Below is a small trained network, with its code and all its weights. Each question gives an input and a class and asks what happens when units are switched off, that is, made to give their printed mean instead of their output.

import numpy as np


def w(rows, s, z=0):
    codes = np.array(rows[::2]) - 128.0
    scale = np.full(codes.shape[1], s)
    scale[-1] = z or s
    return codes * scale


def norm(h):
    return h / np.sqrt((h * h).mean(-1, keepdims=True) + 1e-5)


def f(y):
    return y / 2 * (1 + np.tanh(0.7978845608 * (y + 0.044715 * y**3)))


def log_softmax(a):
    a = a - a.max(-1, keepdims=True)
    return a - np.log(np.exp(a).sum(-1, keepdims=True))


def net(x, mask):
    res = np.array(x, float).reshape(1, 4) / 4 @ E
    u = 0
    for l in range(2):
        y = f(norm(res) @ A[l][:, :-1].T + A[l][:, -1])
        res = res + np.where(mask[u : u + 10], y, B[l][:, -1]) @ B[l][:, :-1]
        u += 10
    return log_softmax(norm(res)[-1] @ U[:, :-1].T + U[:, -1])


A, B = {}, {}
E = w([
[85,107,110,154,112,210,186,172],'x0',
[100,21,203,183,239,82,116,173],'x1',
[210,135,140,129,166,25,253,145],'x2',
[223,176,171,152,202,140,79,48],'x3',
],0.007)
A[0] = w([
[13,96,140,145,107,110,99,81,3],'L0N1',
[84,2,170,103,109,122,184,200,39],'L0N2',
[16,195,124,130,111,155,123,159,6],'L0N3',
[43,117,175,93,49,164,115,116,17],'L0N4',
[165,93,123,162,160,115,207,88,139],'L0N5',
[116,110,156,150,159,143,124,119,143],'L0N6',
[94,158,181,83,87,133,107,93,97],'L0N7',
[155,167,171,115,64,147,108,123,126],'L0N8',
[120,160,30,73,76,145,131,159,65],'L0N9',
[130,75,110,108,132,184,98,144,143],'L0N10',
],0.01,0.0046)
B[0] = w([
[168,75,73,119,68,157,254,184,165],'L0N1',
[129,161,56,32,108,184,66,125,253],'L0N2',
[100,134,71,221,221,145,243,127,192],'L0N3',
[238,182,124,166,98,44,213,161,207],'L0N4',
[196,83,149,148,178,91,33,58,207],'L0N5',
[95,106,164,230,25,96,61,86,162],'L0N6',
[121,113,83,57,147,170,176,211,168],'L0N7',
[128,130,170,45,73,5,100,143,190],'L0N8',
[41,114,194,158,157,119,90,40,236],'L0N9',
[95,79,222,150,100,128,118,214,188],'L0N10',
],0.0064,0.0055)
A[1] = w([
[176,231,133,142,190,104,51,130,76],'L1N1',
[159,102,101,144,110,100,125,100,8],'L1N2',
[253,176,156,149,245,88,172,82,153],'L1N3',
[112,119,114,193,116,109,176,137,149],'L1N4',
[129,197,136,186,132,16,134,45,155],'L1N5',
[105,255,124,51,115,133,85,180,119],'L1N6',
[231,71,148,104,192,72,130,79,122],'L1N7',
[164,174,92,118,139,96,73,144,45],'L1N8',
[149,115,123,181,186,138,128,93,30],'L1N9',
[130,81,177,137,142,127,22,226,201],'L1N10',
],0.0083,0.0016)
B[1] = w([
[96,177,133,201,124,85,193,162,215],'L1N1',
[108,190,123,146,118,248,90,173,130],'L1N2',
[161,132,155,208,107,164,140,242,253],'L1N3',
[127,213,85,204,53,172,68,79,157],'L1N4',
[152,57,60,102,162,160,84,182,236],'L1N5',
[103,23,70,72,186,152,146,169,209],'L1N6',
[148,172,220,190,174,113,152,178,250],'L1N7',
[120,151,99,187,120,147,133,90,160],'L1N8',
[139,131,13,112,92,154,120,138,146],'L1N9',
[8,198,107,142,42,124,186,2,209],'L1N10',
],0.0079,0.0065)
U = w([
[30,133,187,167,127,120,109,1,39],'0',
[112,57,89,6,194,119,114,141,96],'1',
[161,128,187,219,200,99,126,195,249],'2',
],0.0099,0.002)

Each question gives the input, the list of numbers given to net, and the class t.
The units are the neurons (one row each of A and B). Each row of codes is followed by its name. A weight is (code - 128) times the scale printed after its matrix; where a second scale follows, it is the last column's (A, B and U).
mask holds one flag per neuron, layer by layer. A switched-off neuron (its flag False) gives its mean, the last column of its row in B, instead of its output. The means were averaged over made-up inputs and are rounded, as every weight is.
A unit's drop is (log p(t) with every unit on - log p(t) with that unit switched off) / (log p(t) with every unit on - log p(t) with every unit switched off).
The circuit of an input: a set's keep is (log p(t) with only the set's units on - log p(t) with every unit switched off) / (log p(t) with every unit on - log p(t) with every unit switched off). Starting from the 12 units with the biggest drops (on a tie, the unit counted first), units are removed one at a time, each time the one whose removal leaves the highest keep (on an exact tie, the one counted first), for as long as the keep stays at least 0.8.
units of the circuit, in order: the units of the circuit, biggest drop first
top k neurons: the k neurons with the biggest drops, biggest first
top k neurons in layer l: the k neurons of layer l with the biggest drops, biggest first
drop when u is switched off: that unit's drop, to one decimal
input [1,7,-3,-8], class 1: units of the circuit, in order : L0N2
input [5,-3,-1,1], class 0: top 2 neurons in layer 1 : L1N3, L1N7
input [-2,-1,-4,6], class 0: top 2 neurons : L0N4, L0N3
input [8,-3,0,-5], class 0: units of the circuit, in order : L0N9, L1N3
input [3,-4,-1,-8], class 0: top 2 neurons : L0N9, L0N3
input [4,-5,0,0], class 1: top 2 neurons in layer 0 : L0N8, L0N1
input [5,-7,3,-4], class 0: top 3 neurons : L0N9, L0N2, L1N4
input [5,-8,6,-2], class 1: top 2 neurons in layer 1 : L1N5, L1N10
input [4,7,-8,-4], class 0: top 2 neurons in layer 1 : L1N10, L1N3
input [-2,-6,-3,5], class 1: drop when L1N6 is switched off : 0.2
input [6,7,-6,-4], class 0: drop when L0N5 is switched off : -0.1
input [-8,-7,-4,-6], class 1: drop when L0N2 is switched off : 0.0
